Below are the code and all the weights of a small trained network. Each question names an input and a target symbol and asks about switching units off, where a switched-off unit gives its printed mean instead of its output.

import numpy as np


def w(rows, s, z=0):
    codes = np.array(rows[::2]) - 128.0
    scale = np.full(codes.shape[1], s)
    scale[-1] = z or s
    return codes * scale


def norm(h):
    return h / np.sqrt((h * h).mean(-1, keepdims=True) + 1e-5)


def f(y):
    return y / 2 * (1 + np.tanh(0.7978845608 * (y + 0.044715 * y**3)))


def softmax(a):
    e = np.exp(a - a.max(-1, keepdims=True))
    return e / e.sum(-1, keepdims=True)


def log_softmax(a):
    a = a - a.max(-1, keepdims=True)
    return a - np.log(np.exp(a).sum(-1, keepdims=True))


def net(x, mask):
    ids = ['ΓΣΨεζηθξφω'.index(c) for c in x.split()]
    T = len(ids)
    res = E[ids] + P[:T]
    r = norm(res)
    for j in range(2):
        rows = slice(3 * j, 3 * j + 3)
        q, k, v = (r @ M[0][rows].T for M in (Q, K, V))
        z = softmax(np.where(np.tri(T) > 0, q @ k.T / 3**0.5, -1e9)) @ v
        o = O[0][rows]
        res = res + np.where(mask[j], z, o[:, -1]) @ o[:, :-1]
    y = f(norm(res) @ A[0][:, :-1].T + A[0][:, -1])
    res = res + np.where(mask[2:6], y, B[0][:, -1]) @ B[0][:, :-1]
    return log_softmax(norm(res)[-1] @ U[:, :-1].T + U[:, -1])


Q, K, V, O, A, B = {}, {}, {}, {}, {}, {}
E = w([
[171,174,153,154],'Γ',
[183,178,152,138],'Σ',
[101,134,170,111],'Ψ',
[64,251,1,74],'ε',
[134,141,37,125],'ζ',
[111,150,171,105],'η',
[123,155,30,110],'θ',
[52,120,137,175],'ξ',
[52,120,137,174],'φ',
[78,177,64,122],'ω',
],0.0084)
P = w([
[92,208,254,92],'0',
[78,200,185,81],'1',
[67,203,129,98],'2',
[62,193,77,125],'3',
[73,168,31,126],'4',
[96,168,25,103],'5',
[149,121,77,89],'6',
[130,87,85,103],'7',
[128,121,41,151],'8',
[64,173,12,92],'9',
],0.0036)
Q[0] = w([
[162,65,82,247],'head 0',
[140,122,186,78],'head 0',
[1,131,123,137],'head 0',
[111,206,78,109],'head 1',
[174,73,179,172],'head 1',
[121,105,177,113],'head 1',
],0.0079)
K[0] = w([
[60,136,134,74],'head 0',
[191,210,181,129],'head 0',
[150,139,82,93],'head 0',
[88,119,2,172],'head 1',
[59,122,242,25],'head 1',
[172,139,152,126],'head 1',
],0.008)
V[0] = w([
[94,72,96,58],'head 0',
[186,132,104,163],'head 0',
[84,63,87,35],'head 0',
[109,141,60,216],'head 1',
[179,138,45,220],'head 1',
[1,65,127,161],'head 1',
],0.0063)
O[0] = w([
[84,149,169,47,7],'head 0',
[106,168,163,188,31],'head 0',
[111,125,107,68,1],'head 0',
[149,146,185,103,251],'head 1',
[99,192,201,173,125],'head 1',
[254,115,188,52,139],'head 1',
],0.0057,0.0018)
A[0] = w([
[111,150,179,184,165],'neuron 0',
[146,127,2,98,126],'neuron 1',
[167,154,130,140,252],'neuron 2',
[144,123,122,94,59],'neuron 3',
],0.0087,0.0032)
B[0] = w([
[222,119,71,143,211],'neuron 0',
[168,237,13,80,252],'neuron 1',
[134,1,121,106,255],'neuron 2',
[23,146,116,217,109],'neuron 3',
],0.0048,0.003)
U = w([
[128,254,6,58,166],'Γ',
[127,143,17,60,225],'Σ',
[107,123,42,243,251],'Ψ',
[137,100,157,113,79],'ε',
[160,55,195,91,115],'ζ',
[110,100,101,236,13],'η',
[116,133,178,151,48],'θ',
[112,103,119,131,53],'ξ',
[127,174,233,183,83],'φ',
[152,61,197,102,113],'ω',
],0.0081,0.0031)

Each question gives the input, a string of symbols that net reads in full, and the target symbol t.
The units are the heads (3 rows each of Q, K, V and O) and the neurons (one row each of A and B). Each row of codes is followed by its name. A weight is (code - 128) times the scale printed after its matrix; where a second scale follows, it is the last column's (O, A, B and U).
mask holds one flag per unit, heads first, then neurons. A switched-off unit (its flag False) gives its mean, the last column of its rows in O or B, instead of its output. The means were averaged over made-up inputs and are rounded, as every weight is.
A unit's drop is (log p(t) with every unit on - log p(t) with that unit switched off) / (log p(t) with every unit on - log p(t) with every unit switched off).
The circuit of an input: a set's keep is (log p(t) with only the set's units on - log p(t) with every unit switched off) / (log p(t) with every unit on - log p(t) with every unit switched off). Starting from all 6 units, units are removed one at a time, each time the one whose removal leaves the highest keep (on an exact tie, the one counted first), for as long as the keep stays at least 0.8.
circuit, biggest first: the units of the circuit, biggest drop first
k most important neurons: the k neurons with the biggest drops, biggest first
which heads matter: for each layer, one digit per head in row order, 1 if its drop is at least 0.15 and else 0, layers parted by /
drop of u: that unit's drop, to one decimal
input Σ η φ Ψ ε Ψ Σ θ Σ Ψ, target Ψ: most important neuron -> [neuron 0]
input Σ Ψ Σ ω ζ η Σ Σ, target Ψ: which heads matter -> 11
input η Ψ φ ξ, target ζ: which heads matter -> 01
input η Σ Ψ η φ, target Γ: circuit, biggest first -> [head 1; neuron 1; neuron 2]
input Σ Σ Γ, target Ψ: which heads matter -> 01
input Ψ η ξ, target Γ: 2 most important neurons -> [neuron 2; neuron 1]
input η Γ φ Σ Γ Ψ φ Σ Ψ, target Ψ: which heads matter -> 01
input Σ Σ Γ ζ ε η ε θ ζ η, target φ: circuit, biggest first -> [head 1; neuron 1]
input Σ φ Σ Γ, target Ψ: circuit, biggest first -> [head 1; neuron 1]
input Ψ η φ, target Γ: circuit, biggest first -> [head 1; neuron 2]
input ζ Σ ε ε η η η η, target Γ: 3 most important neurons -> [neuron 2; neuron 1; neuron 0]
input ξ Γ Σ η, target Ψ: drop of head 1 -> 0.2
input φ φ ε Σ ζ Ψ, target φ: drop of head 1 -> 0.3
input η ξ Γ ω θ Ψ φ φ Ψ, target ζ: circuit, biggest first -> [neuron 1]
input Ψ Ψ φ, target Σ: drop of head 1 -> 1.0
